Below are the code and all the weights of a small trained network. Each question names an input and a class and asks about switching units off, where a switched-off unit gives its printed mean instead of its output.

import numpy as np


def w(rows, s, z=0):
    codes = np.array(rows[::2]) - 128.0
    scale = np.full(codes.shape[1], s)
    scale[-1] = z or s
    return codes * scale


def f(y):
    return y / 2 * (1 + np.tanh(0.7978845608 * (y + 0.044715 * y**3)))


def log_softmax(a):
    a = a - a.max(-1, keepdims=True)
    return a - np.log(np.exp(a).sum(-1, keepdims=True))


def net(x, mask):
    res = np.array(x, float).reshape(1, 7) / 4 @ E
    y = f(res @ A[0][:, :-1].T + A[0][:, -1])
    res = res + np.where(mask, y, B[0][:, -1]) @ B[0][:, :-1]
    return log_softmax(res[-1] @ U[:, :-1].T + U[:, -1])


A, B = {}, {}
E = w([
[34,81,123,204,164,54,169,59],'x0',
[113,140,100,142,132,127,122,174],'x1',
[152,111,151,161,133,107,128,150],'x2',
[227,198,15,195,111,165,194,61],'x3',
[121,131,124,144,167,149,111,146],'x4',
[147,130,146,165,140,104,133,170],'x5',
[160,58,71,13,254,103,209,202],'x6',
],0.011)
A[0] = w([
[171,176,75,162,132,179,96,203,186],'N1',
[116,202,122,202,73,122,182,100,255],'N2',
[139,133,220,41,68,195,93,217,216],'N3',
[70,8,104,100,238,79,161,200,144],'N4',
[135,188,134,158,134,157,147,93,173],'N5',
[129,128,66,155,141,89,179,97,200],'N6',
[14,102,178,186,120,2,63,124,247],'N7',
[213,128,87,78,136,105,157,141,107],'N8',
[243,69,93,112,195,196,146,130,167],'N9',
[79,106,120,167,133,88,84,61,84],'N10',
],0.0097,0.0025)
B[0] = w([
[103,143,87,144,110,171,73,141,189],'N1',
[119,90,140,208,126,124,112,67,227],'N2',
[106,46,52,225,216,80,101,138,229],'N3',
[105,141,163,115,149,119,198,132,246],'N4',
[166,113,150,199,133,137,157,111,175],'N5',
[100,132,172,143,254,75,129,201,182],'N6',
[119,152,206,108,95,140,90,122,254],'N7',
[133,202,138,80,100,95,84,211,186],'N8',
[123,229,138,151,157,109,135,133,209],'N9',
[115,167,184,112,172,84,83,149,187],'N10',
],0.01,0.016)
U = w([
[107,58,151,171,133,138,85,130,212],'0',
[112,221,190,67,93,121,55,166,149],'1',
[119,100,113,99,181,77,153,169,215],'2',
[83,97,188,42,129,134,191,150,2],'3',
[247,127,90,174,34,197,104,131,85],'4',
],0.011,0.0042)

Each question gives the input, the list of numbers given to net, and the class t.
The units are the neurons (one row each of A and B). Each row of codes is followed by its name. A weight is (code - 128) times the scale printed after its matrix; where a second scale follows, it is the last column's (A, B and U).
mask holds one flag per neuron, in row order. A switched-off neuron (its flag False) gives its mean, the last column of its row in B, instead of its output. The means were averaged over made-up inputs and are rounded, as every weight is.
A unit's drop is (log p(t) with every unit on - log p(t) with that unit switched off) / (log p(t) with every unit on - log p(t) with every unit switched off).
The circuit of an input: a set's keep is (log p(t) with only the set's units on - log p(t) with every unit switched off) / (log p(t) with every unit on - log p(t) with every unit switched off). Starting from all 10 units, units are removed one at a time, each time the one whose removal leaves the highest keep (on an exact tie, the one counted first), for as long as the keep stays at least 0.8.
circuit, biggest first: the units of the circuit, biggest drop first
most important unit: the unit with the biggest drop
k most important neurons: the k neurons with the biggest drops, biggest first
drop of u: that unit's drop, to one decimal
input [0,6,4,6,-8,-5,3], class 1: 4 most important neurons => (N3; N8; N9; N4)
input [-3,-7,3,2,1,8,0], class 4: 4 most important neurons => (N7; N10; N6; N4)
input [6,7,-5,-2,-4,-1,8], class 3: circuit, biggest first => (N4)
input [5,7,-2,0,1,-2,-1], class 1: 3 most important neurons => (N3; N7; N10)
input [6,3,3,0,-3,-6,7], class 3: circuit, biggest first => (N4; N3)
input [0,3,-7,-8,-8,1,-2], class 0: 3 most important neurons => (N3; N8; N9)
input [5,2,-7,-1,-7,3,4], class 3: circuit, biggest first => (N3; N4)
input [-1,5,3,1,7,-8,7], class 1: 3 most important neurons => (N3; N8; N9)
input [-1,6,8,6,1,-6,6], class 1: 3 most important neurons => (N8; N3; N9)
input [-1,-6,-6,-5,-4,-1,-3], class 0: 2 most important neurons => (N3; N8)
input [5,2,-5,-2,8,-4,2], class 3: 2 most important neurons => (N3; N4)
input [8,-2,-4,0,8,-1,0], class 1: 3 most important neurons => (N3; N7; N10)
input [-6,-3,-4,0,3,-7,-1], class 0: 2 most important neurons => (N3; N4)
input [1,1,8,-8,-3,0,2], class 3: 2 most important neurons => (N4; N7)
input [-5,-6,-6,2,7,7,-8], class 4: most important neuron => (N6)
input [-4,3,7,2,4,-6,8], class 1: 2 most important neurons => (N8; N9)
input [-6,2,4,-7,-1,-8,-8], class 0: drop of N3 => 1.1
input [3,-8,5,-8,-4,0,4], class 3: drop of N4 => 0.2
input [-4,-6,-4,4,-3,5,-8], class 4: drop of N9 => 0.0
input [4,1,7,0,0,-7,1], class 3: most important unit => N3
